Here is a tiny trained network, its code and every weight. The questions are about switching its units off for an input and a target symbol, where a switched-off unit gives its printed mean instead of its output.

import numpy as np


def w(rows, s, z=0):
    codes = np.array(rows[::2]) - 128.0
    scale = np.full(codes.shape[1], s)
    scale[-1] = z or s
    return codes * scale


def f(y):
    return np.maximum(y, 0)


def softmax(a):
    e = np.exp(a - a.max(-1, keepdims=True))
    return e / e.sum(-1, keepdims=True)


def log_softmax(a):
    a = a - a.max(-1, keepdims=True)
    return a - np.log(np.exp(a).sum(-1, keepdims=True))


def net(x, mask):
    ids = ['ΔΘΞΣαβγεζηλμπτφω'.index(c) for c in x.split()]
    T = len(ids)
    res = E[ids] + P[:T]
    u = 0
    for l in range(2):
        r = res
        for j in range(3):
            rows = slice(3 * j, 3 * j + 3)
            q, k, v = (r @ M[l][rows].T for M in (Q, K, V))
            z = softmax(np.where(np.tri(T) > 0, q @ k.T / 3**0.5, -1e9)) @ v
            o = O[l][rows]
            res = res + np.where(mask[u + j], z, o[:, -1]) @ o[:, :-1]
        u += 3
        y = f(res @ A[l][:, :-1].T + A[l][:, -1])
        res = res + np.where(mask[u : u + 4], y, B[l][:, -1]) @ B[l][:, :-1]
        u += 4
    return log_softmax(res[-1] @ U[:, :-1].T + U[:, -1])


Q, K, V, O, A, B = {}, {}, {}, {}, {}, {}
E = w([
[96,154,137],'Δ',
[144,113,104],'Θ',
[142,93,105],'Ξ',
[142,111,106],'Σ',
[128,20,186],'α',
[220,152,191],'β',
[60,145,144],'γ',
[89,138,51],'ε',
[144,95,102],'ζ',
[95,202,196],'η',
[123,229,137],'λ',
[147,104,122],'μ',
[152,150,95],'π',
[45,47,106],'τ',
[136,50,201],'φ',
[154,178,254],'ω',
],0.0091)
P = w([
[20,251,210],'0',
[78,182,124],'1',
[105,128,84],'2',
[124,103,59],'3',
[115,63,62],'4',
[122,44,46],'5',
[138,25,52],'6',
[147,49,55],'7',
],0.0014)
Q[0] = w([
[175,156,169],'L0H0',
[178,164,186],'L0H0',
[70,85,56],'L0H0',
[165,108,117],'L0H1',
[111,136,142],'L0H1',
[134,128,113],'L0H1',
[188,238,225],'L0H2',
[174,252,230],'L0H2',
[16,254,34],'L0H2',
],0.0092)
K[0] = w([
[100,69,66],'L0H0',
[117,86,93],'L0H0',
[157,185,185],'L0H0',
[148,107,116],'L0H1',
[107,142,139],'L0H1',
[142,130,124],'L0H1',
[222,243,211],'L0H2',
[215,242,189],'L0H2',
[36,255,34],'L0H2',
],0.0092)
V[0] = w([
[117,171,184],'L0H0',
[154,151,180],'L0H0',
[115,106,61],'L0H0',
[197,100,96],'L0H1',
[178,100,110],'L0H1',
[109,125,131],'L0H1',
[69,230,19],'L0H2',
[21,53,17],'L0H2',
[7,3,114],'L0H2',
],0.0047)
O[0] = w([
[35,98,117,167],'L0H0',
[81,118,88,122],'L0H0',
[179,155,161,125],'L0H0',
[180,121,77,59],'L0H1',
[166,124,90,72],'L0H1',
[124,132,144,141],'L0H1',
[55,241,46,254],'L0H2',
[42,55,45,222],'L0H2',
[39,3,117,188],'L0H2',
],0.0047,0.00083)
A[0] = w([
[49,31,254,183],'L0N0',
[66,123,40,191],'L0N1',
[228,81,234,251],'L0N2',
[46,65,37,205],'L0N3',
],0.0056,0.0034)
B[0] = w([
[56,34,242,195],'L0N0',
[73,103,34,225],'L0N1',
[253,171,193,207],'L0N2',
[67,49,48,253],'L0N3',
],0.0051,0.0045)
Q[1] = w([
[112,144,71],'L1H0',
[75,101,154],'L1H0',
[111,110,176],'L1H0',
[63,152,154],'L1H1',
[198,97,86],'L1H1',
[60,159,164],'L1H1',
[94,215,253],'L1H2',
[171,50,118],'L1H2',
[141,128,244],'L1H2',
],0.0078)
K[1] = w([
[128,151,87],'L1H0',
[201,159,163],'L1H0',
[181,114,211],'L1H0',
[10,49,69],'L1H1',
[255,196,202],'L1H1',
[8,56,41],'L1H1',
[203,190,235],'L1H2',
[58,28,113],'L1H2',
[179,102,246],'L1H2',
],0.0071)
V[1] = w([
[138,117,200],'L1H0',
[149,87,210],'L1H0',
[97,26,94],'L1H0',
[215,184,135],'L1H1',
[254,193,170],'L1H1',
[204,174,171],'L1H1',
[122,72,223],'L1H2',
[208,213,167],'L1H2',
[72,63,40],'L1H2',
],0.0071)
O[1] = w([
[195,112,199,110],'L1H0',
[195,87,184,107],'L1H0',
[90,22,102,171],'L1H0',
[188,97,55,47],'L1H1',
[191,76,66,8],'L1H1',
[216,69,77,48],'L1H1',
[253,79,255,118],'L1H2',
[181,209,101,3],'L1H2',
[54,47,111,246],'L1H2',
],0.006,0.0053)
A[1] = w([
[70,196,39,254],'L1N0',
[215,81,79,125],'L1N1',
[90,40,57,147],'L1N2',
[134,102,254,227],'L1N3',
],0.0051,0.0041)
B[1] = w([
[79,220,4,254],'L1N0',
[192,46,21,164],'L1N1',
[92,15,105,254],'L1N2',
[222,134,248,221],'L1N3',
],0.0047,0.0088)
U = w([
[133,112,135,2],'Δ',
[131,122,134,21],'Θ',
[127,153,112,218],'Ξ',
[147,89,108,110],'Σ',
[133,110,122,88],'α',
[122,129,145,65],'β',
[118,253,81,185],'γ',
[83,63,176,83],'ε',
[123,155,119,159],'ζ',
[158,68,193,199],'η',
[172,161,176,187],'λ',
[81,185,188,33],'μ',
[127,185,184,152],'π',
[204,84,50,115],'τ',
[65,100,53,122],'φ',
[135,112,124,93],'ω',
],0.0062,0.0057)

Each question gives the input, a string of symbols that net reads in full, and the target symbol t.
The units are the heads (3 rows each of Q, K, V and O) and the neurons (one row each of A and B). Each row of codes is followed by its name. A weight is (code - 128) times the scale printed after its matrix; where a second scale follows, it is the last column's (O, A, B and U).
mask holds one flag per unit, layer by layer, with each layer's heads first. A switched-off unit (its flag False) gives its mean, the last column of its rows in O or B, instead of its output. The means were averaged over made-up inputs and are rounded, as every weight is.
A unit's drop is (log p(t) with every unit on - log p(t) with that unit switched off) / (log p(t) with every unit on - log p(t) with every unit switched off).
The circuit of an input: a set's keep is (log p(t) with only the set's units on - log p(t) with every unit switched off) / (log p(t) with every unit on - log p(t) with every unit switched off). Starting from the 12 units with the biggest drops (on a tie, the unit counted first), units are removed one at a time, each time the one whose removal leaves the highest keep (on an exact tie, the one counted first), for as long as the keep stays at least 0.8.
units of the circuit, in order: the units of the circuit, biggest drop first
most important unit: the unit with the biggest drop
k most important neurons: the k neurons with the biggest drops, biggest first
which heads matter: for each layer, one digit per head in row order, 1 if its drop is at least 0.15 and else 0, layers parted by /
drop when u is switched off: that unit's drop, to one decimal
input ε π Ξ, target φ: which heads matter => 001 / 101
input β Θ η Ξ, target τ: units of the circuit, in order => (L1H1, L0H2, L0N2, L1N1)
input λ Θ α β β π Σ, target τ: 2 most important neurons => (L0N2, L1N1)
input α ε β λ Ξ, target τ: units of the circuit, in order => (L1H1, L0H2, L0N2, L0N3)
input φ λ τ β, target τ: units of the circuit, in order => (L1H1, L0H2, L0N2, L1N1)
input λ α ω α η ζ, target η: most important neuron => (L0N0)
input β η Δ Θ Θ, target τ: units of the circuit, in order => (L1H1, L0H2, L0N2, L0N0)
input π Σ λ β ε λ η, target γ: which heads matter => 001 / 001
input μ π μ ε λ ε α, target η: which heads matter => 001 / 001
input λ β ε, target φ: which heads matter => 000 / 001
input λ η π λ ε Δ, target γ: which heads matter => 001 / 101
input τ φ α Δ μ, target η: 3 most important neurons => (L0N0, L1N3, L1N0)
input Δ Δ Δ ε η Ξ, target φ: which heads matter => 001 / 001
input β λ ε Σ, target φ: most important unit => L1H2
input α μ ζ, target η: 2 most important neurons => (L1N0, L0N0)
input λ λ Ξ γ, target γ: which heads matter => 001 / 101
input η τ Ξ γ ζ, target ε: which heads matter => 001 / 001
input Θ η ε ε Θ ε Δ, target φ: which heads matter => 001 / 101
input β α η ε Ξ ε ζ, target φ: which heads matter => 100 / 001
input γ Σ ω, target λ: most important unit => L1H2
input μ Θ τ ζ Θ μ Θ, target ε: 2 most important neurons => (L0N3, L1N0)
input ε Ξ ε Σ γ, target φ: drop when L1H1 is switched off => -0.1
input Θ ε τ ζ, target ε: drop when L0N3 is switched off => 0.2
